Each row, then one of two labels for whether it has a hidden trait; a new part has new ones
(in the rows, 128 means zero)
[110 118 128 108 116  72 185  91 136 139 127 108 148 163 164  70  67 145
 116 167 115 127 167 156 102 116  89 104  99 169 126  77 157 112 135 136
  85 112 134 104 152 115  97 103  97 163  54 110 120 134 111 107 161 155
 156 181] -> H
[ 82 104 128 126 127  93 150 119 104 127  79 102 145 183 173  83  83 183
 111 123 137 204 169 203  81 116  92  96 102 120  86 109 161 140 129  64
 105  98 140 132 118 126 107  76 110 127 110 154 131 120 132  81 154  86
 115 142] -> H
[ 96 113 103 100  98 133 130 111  81 137  98 135 157 129  79 128 128 111
 140  94 120  87 142 178 106 121 156 141 125 126  81 135 183 107 149 115
  90 129 129 102 121 130 123  89  66 146 174 123 135 177 133 108 140 153
 119 134] -> W
[133 143 135  90 109 152 129 152  71 121 176 153 130 102  70  97 153 134
 144 132 142  93 101 123  92 115 169 135 135 140  90 117 125 139 119 131
 146 110  92 142 128 125 113 146 145  98 129 118 106 138 149 186 137 165
 154 122] -> H
[137 123 124 139 147 130 103 165 130 155 152 123 126  88 111 140 136 134
 143 145 110 116 155  58 144 131 130 146 132 133 145 138  91 107 129 124
  80 152 133 121 156 129 147 129 129 115 133 148 108 114 106 135 110 126
 115 143] -> H
[ 84 129 107 103  61 118 162  68  35 123 103 145 151 104  85 147 110 114
 161 135 134  61 140 162 111 145 143 136 173 140  65  93 199  97 104  91
  84 100 124 121 160 121  74 119 130 138  92 139  94 156 127 105 143 115
 110 151] -> W
[115 136 200 128 132 132 139 148 138 142 143 149 151 141 107  98 128 129
 125 140 100 130 147 131  93 120 124 144 107 118 116 100 129 114 141 144
  92 102 103 105 139 140 143 112 176  99 149 127 161 137 114 153 110 180
 172 132] -> W
[117  91 125 161 136  97 118  97  83 151  87 110 114  99 127 121 100 205
 143 163  76 184 154  93 104 153 124 104  97 131 114 147  50 149 133  94
   1 136 130 115 154 140 139  94 112 136 113 157 166  59 121 119 155 101
 103 137] -> H
[134 126 106 169 139 111  85 117 181 154 179 138 127  32  98 121 133 143
 184 164  65  69 103   3 125 104 181 131  96 167 145 115   1 118 112 173
   1 110  84  91 144 133 130 135 106 140  67 104 148  51 123 215 158 204
 115 179] -> H
[136 132 154 119 139 126 135 139 146 154 149 135 135 127 100  85 144 154
 125 132 112 176 114 155  85 116 112 137  83  88 148 127 105 139 150 141
  68 108 142 141 139 149 124  98 159 110 169 128 188 138 132 167 122 195
 158 131] -> W
[141 143 123 149 101 189  77 102  29 148 133 191  99  36  68 132 205 134
 151 102 151 108  43  96 141 152 200 157 143 183 154 148  61 182 126 136
  26 144  74 135 135 144 157 174 162 128 203  65 165  86 200 220 124 147
 179  90] -> H
[ 95 135 192  86  66 110 167 116   6 150 148 168 126  90  65  97 104 146
 142 129 128 116 144 197  66 131 128 139 122 161  87  57 155 122 117  91
  19 120  80 139 171 131  93 104 140 140 102 114 108 176 135 168 172 159
 194 134] -> W
[ 97 114 104 126 120 106 173 149  36 167 134 134  99  95  89  64 107 144
 123 114 176  92 155 142  99 129 129 105 141 179 145 106  91  96 120  25
 102 144 108 131 143 106  80 132 131 140  45 138  85 146 148 138 150  99
 181 150] -> W
[167 100 138 106 121 123 148  99  40 143 110 114  97 134 116 159 109 134
  88 152 128 161 117 104 118 172 117 114 145 128 123 150 126 140 147 142
  92 198 133 134 185 132 141 150 111 142 144 135 159 133 142  91 136  99
 169 130] -> H
[118 106 100 114 128 132 156 136 101 145 148 124 143 114 102  55 124 175
 131 153 132 113 147  75 113 124 116 127 100 158 119 122  98 136 137  99
  96  97 132 123 134 115 120 120 132 125  96 114 119  74 122 145 129 158
 140 156] -> W
[112 129  89  94  95 118 133  68  41 122  97 104 163 115 101 103 139 146
 148 181 103 106 107 140 111 139 122 126 156 107  95 130 167 132 146 146
 115  92 172 128 158 126  93 115 153 111 122 149 129 109 142 130 111 144
  95 182] -> W
[117 118  96 118 116 122 148 131 107 143 146 134 119 118 112 103 118 149
 140 117 157 123 143 135 111 124 128 126 112 155 126 119 117 127 114  84
  88 125 122 136 134 121 112 123 110 139 100 115 111 131 131 126 151 130
 134 129] -> W
[135 137 126 145 152 122 134 144 116 145 147 112  99 119 137  98 124 144
 126 150 145 118 131 105 133 124 111 113 128 143 165 119  91 122 117  92
 142 133 122 139 126 117 132 139 171 125  65 132 113 121 137 137 135 112
 156 130] -> W
[132 118 114  88 145 106 115 175 116 150 182 106 146 140 132 113 109 140
 128 158 126 141 171  80  83 104 142 126 122 143  93 122 150 101 126 146
 112 156 119 112 189 117 123 129  91  95 111 157 102 139 115 108 133 155
 127 182] -> H
[103 136 180  99  78 134 125  84  48 114  89 138 152 115  81 164 124  98
 138 142  85  77 115 170 126 137 141 149 157 106  65  95 183 110 145 156
 103 113 115 112 132 139 125  97 129 141 157 129 128 169 124 134 132 150
 136 130] -> W
